Here is a tiny trained network, its code and every weight. The questions are about switching its units off for an input and a class, where a switched-off unit gives its printed mean instead of its output.

import numpy as np


def w(rows, s, z=0):
    codes = np.array(rows[::2]) - 128.0
    scale = np.full(codes.shape[1], s)
    scale[-1] = z or s
    return codes * scale


def norm(h):
    return h / np.sqrt((h * h).mean(-1, keepdims=True) + 1e-5)


def f(y):
    return y / 2 * (1 + np.tanh(0.7978845608 * (y + 0.044715 * y**3)))


def log_softmax(a):
    a = a - a.max(-1, keepdims=True)
    return a - np.log(np.exp(a).sum(-1, keepdims=True))


def net(x, mask):
    res = np.array(x, float).reshape(1, 6) / 4 @ E
    u = 0
    for l in range(3):
        y = f(norm(res) @ A[l][:, :-1].T + A[l][:, -1])
        res = res + np.where(mask[u : u + 10], y, B[l][:, -1]) @ B[l][:, :-1]
        u += 10
    return log_softmax(norm(res)[-1] @ U[:, :-1].T + U[:, -1])


A, B = {}, {}
E = w([
[128,130,128,129,130,127,128,128,127,130,127,131],'x0',
[127,127,126,129,127,128,129,130,127,127,130,128],'x1',
[90,122,67,64,199,187,98,108,154,123,154,146],'x2',
[160,231,125,93,161,138,139,140,152,76,75,8],'x3',
[126,124,122,128,127,125,132,132,128,128,128,126],'x4',
[203,192,71,207,138,132,86,78,174,182,210,55],'x5',
],0.0015)
A[0] = w([
[123,147,187,131,118,60,231,197,179,78,40,91,28],'0.n0',
[160,225,118,163,158,130,103,53,161,126,103,2,90],'0.n1',
[124,108,101,133,134,100,100,125,140,120,99,129,135],'0.n2',
[184,116,138,213,103,47,139,65,154,194,177,162,147],'0.n3',
[68,79,80,88,136,156,99,149,74,140,180,170,130],'0.n4',
[97,90,40,167,169,162,105,83,182,217,251,162,106],'0.n5',
[145,128,238,106,85,52,254,199,92,117,41,73,98],'0.n6',
[91,165,149,57,203,96,190,179,128,60,20,125,27],'0.n7',
[125,119,86,78,80,127,148,155,49,145,167,112,118],'0.n8',
[116,146,125,127,130,105,152,99,110,130,118,127,2],'0.n9',
],0.0015,0.00096)
B[0] = w([
[129,165,71,170,138,137,50,107,105,34,93,146,148],'0.n0',
[199,149,100,136,152,89,182,195,198,189,113,226,254],'0.n1',
[98,146,176,156,142,141,139,124,155,145,128,119,131],'0.n2',
[131,108,110,73,96,158,111,140,64,166,249,93,235],'0.n3',
[95,79,127,184,158,124,137,72,182,161,78,176,175],'0.n4',
[134,103,114,213,127,169,50,34,54,128,93,84,242],'0.n5',
[80,142,92,207,172,148,50,113,108,85,112,169,227],'0.n6',
[114,126,166,124,24,141,92,110,56,155,119,64,167],'0.n7',
[83,170,160,160,184,92,103,133,163,197,87,125,125],'0.n8',
[109,154,82,84,132,101,102,172,99,100,104,111,70],'0.n9',
],0.0016,0.00093)
A[1] = w([
[171,215,104,200,173,143,84,126,158,113,154,19,254],'1.n0',
[98,95,116,67,204,151,129,137,171,78,83,149,72],'1.n1',
[179,91,151,210,24,14,139,153,97,159,176,188,76],'1.n2',
[20,28,174,128,113,115,130,124,53,115,98,240,104],'1.n3',
[88,142,126,6,198,162,152,148,155,123,124,132,77],'1.n4',
[72,82,193,123,103,126,112,150,124,115,111,194,15],'1.n5',
[70,158,135,27,161,152,160,211,111,63,44,104,55],'1.n6',
[102,142,90,120,125,98,105,177,120,121,115,152,79],'1.n7',
[74,48,183,98,92,156,111,135,70,122,110,245,64],'1.n8',
[93,155,168,28,130,101,190,172,108,30,39,77,17],'1.n9',
],0.002,0.00064)
B[1] = w([
[69,42,127,73,113,61,189,155,139,125,66,218,233],'1.n0',
[147,209,129,87,106,155,107,79,124,208,157,62,143],'1.n1',
[120,171,180,61,89,168,172,159,120,149,168,6,197],'1.n2',
[201,216,78,122,179,65,176,175,227,93,122,124,252],'1.n3',
[175,100,108,100,102,157,161,74,154,219,155,74,140],'1.n4',
[182,178,85,146,137,91,87,150,149,174,130,66,155],'1.n5',
[126,69,162,141,66,183,109,58,84,227,239,70,174],'1.n6',
[173,151,148,147,127,113,103,88,163,154,138,133,122],'1.n7',
[197,196,61,123,147,112,186,136,190,123,87,42,214],'1.n8',
[101,92,181,137,103,169,88,20,73,129,188,204,173],'1.n9',
],0.0019,0.0023)
A[2] = w([
[105,138,141,111,99,170,86,66,72,116,83,109,202],'2.n0',
[163,142,134,164,127,128,112,147,133,168,153,106,109],'2.n1',
[153,114,92,194,123,64,155,142,139,154,170,138,200],'2.n2',
[166,153,71,115,182,129,124,110,168,166,159,75,101],'2.n3',
[136,113,81,66,205,154,154,149,179,104,101,116,110],'2.n4',
[92,136,197,199,83,124,48,101,16,50,74,138,15],'2.n5',
[129,84,189,179,53,132,126,175,23,176,203,56,86],'2.n6',
[159,169,137,180,109,24,164,217,136,92,95,131,1],'2.n7',
[180,192,175,110,89,110,189,144,141,151,78,87,102],'2.n8',
[68,79,111,170,169,178,3,64,88,157,158,171,100],'2.n9',
],0.0027,0.00091)
B[2] = w([
[120,133,193,156,85,101,107,152,79,151,171,141,151],'2.n0',
[120,108,138,92,99,143,127,104,125,90,69,144,156],'2.n1',
[85,125,188,93,131,178,89,112,65,111,118,101,234],'2.n2',
[93,135,136,136,119,107,131,179,136,114,62,187,219],'2.n3',
[77,192,118,111,149,80,107,102,166,217,88,176,197],'2.n4',
[138,63,45,164,183,84,41,215,175,239,24,188,162],'2.n5',
[57,181,125,6,182,168,99,29,164,206,66,170,209],'2.n6',
[188,153,177,128,59,126,176,121,101,48,223,55,253],'2.n7',
[141,47,97,178,147,137,98,150,101,78,159,131,226],'2.n8',
[157,80,156,182,117,140,181,200,107,4,160,95,168],'2.n9',
],0.0025,0.0021)
U = w([
[218,165,171,159,58,64,190,182,110,1,179,50,162],'0',
[61,131,202,50,89,209,103,21,63,186,176,92,169],'1',
[103,184,33,94,213,94,166,129,228,189,52,191,171],'2',
[93,12,91,248,186,206,128,140,112,12,197,174,6],'3',
[134,55,148,197,108,83,8,203,63,171,15,172,84],'4',
],0.0072,0.0014)

Each question gives the input, the list of numbers given to net, and the class t.
The units are the neurons (one row each of A and B). Each row of codes is followed by its name. A weight is (code - 128) times the scale printed after its matrix; where a second scale follows, it is the last column's (A, B and U).
mask holds one flag per neuron, layer by layer. A switched-off neuron (its flag False) gives its mean, the last column of its row in B, instead of its output. The means were averaged over made-up inputs and are rounded, as every weight is.
A unit's drop is (log p(t) with every unit on - log p(t) with that unit switched off) / (log p(t) with every unit on - log p(t) with every unit switched off).
The circuit of an input: a set's keep is (log p(t) with only the set's units on - log p(t) with every unit switched off) / (log p(t) with every unit on - log p(t) with every unit switched off). Starting from the 12 units with the biggest drops (on a tie, the unit counted first), units are removed one at a time, each time the one whose removal leaves the highest keep (on an exact tie, the one counted first), for as long as the keep stays at least 0.8.
circuit, biggest first: the units of the circuit, biggest drop first
most important unit: the unit with the biggest drop
k most important neurons: the k neurons with the biggest drops, biggest first
top k neurons in layer l: the k neurons of layer l with the biggest drops, biggest first
drop when u is switched off: that unit's drop, to one decimal
input [3,-3,3,1,1,-8], class 1: circuit, biggest first : 1.n6
input [-3,5,1,4,8,3], class 2: 2 most important neurons : 2.n4; 2.n9
input [4,-2,1,-4,-8,6], class 3: 2 most important neurons : 2.n9; 0.n5
input [-7,7,1,-1,-8,1], class 3: circuit, biggest first : 2.n9; 0.n5
input [1,3,0,0,-8,6], class 1: top 2 neurons in layer 2 : 2.n2; 2.n5
input [8,-2,-7,0,-4,8], class 1: 2 most important neurons : 1.n3; 2.n6
input [5,0,6,0,-6,7], class 3: circuit, biggest first : 1.n3; 2.n9; 1.n2
input [7,-4,0,5,2,0], class 4: top 2 neurons in layer 1 : 1.n3; 1.n2
input [-3,-6,4,-4,7,5], class 3: 2 most important neurons : 2.n9; 2.n7
input [3,8,8,-1,-3,8], class 3: 4 most important neurons : 2.n9; 1.n3; 0.n5; 1.n8
input [2,3,0,-2,4,-7], class 0: 3 most important neurons : 1.n3; 2.n6; 2.n7
input [1,1,-8,-7,-1,-1], class 0: 2 most important neurons : 1.n3; 1.n6
input [1,3,2,-5,-6,8], class 3: 3 most important neurons : 2.n9; 1.n6; 0.n5
input [5,-1,1,8,8,-7], class 1: most important unit : 1.n6
input [-1,-5,-1,-1,-5,-8], class 0: top 2 neurons in layer 1 : 1.n3; 1.n8
input [-1,-4,-8,-1,-2,3], class 1: 2 most important neurons : 2.n6; 1.n3
input [-6,4,1,-2,-2,-7], class 2: 2 most important neurons : 1.n3; 2.n4
input [-4,-1,0,7,2,-1], class 4: 3 most important neurons : 2.n5; 1.n2; 0.n0
input [5,-5,-1,-1,-1,-5], class 0: drop when 1.n3 is switched off : 2.2
input [-8,8,3,-4,8,0], class 2: drop when 1.n3 is switched off : 0.1
input [2,-2,6,1,-7,-3], class 1: drop when 0.n1 is switched off : 0.1
input [5,-2,2,4,-2,-3], class 1: most important neuron : 1.n6
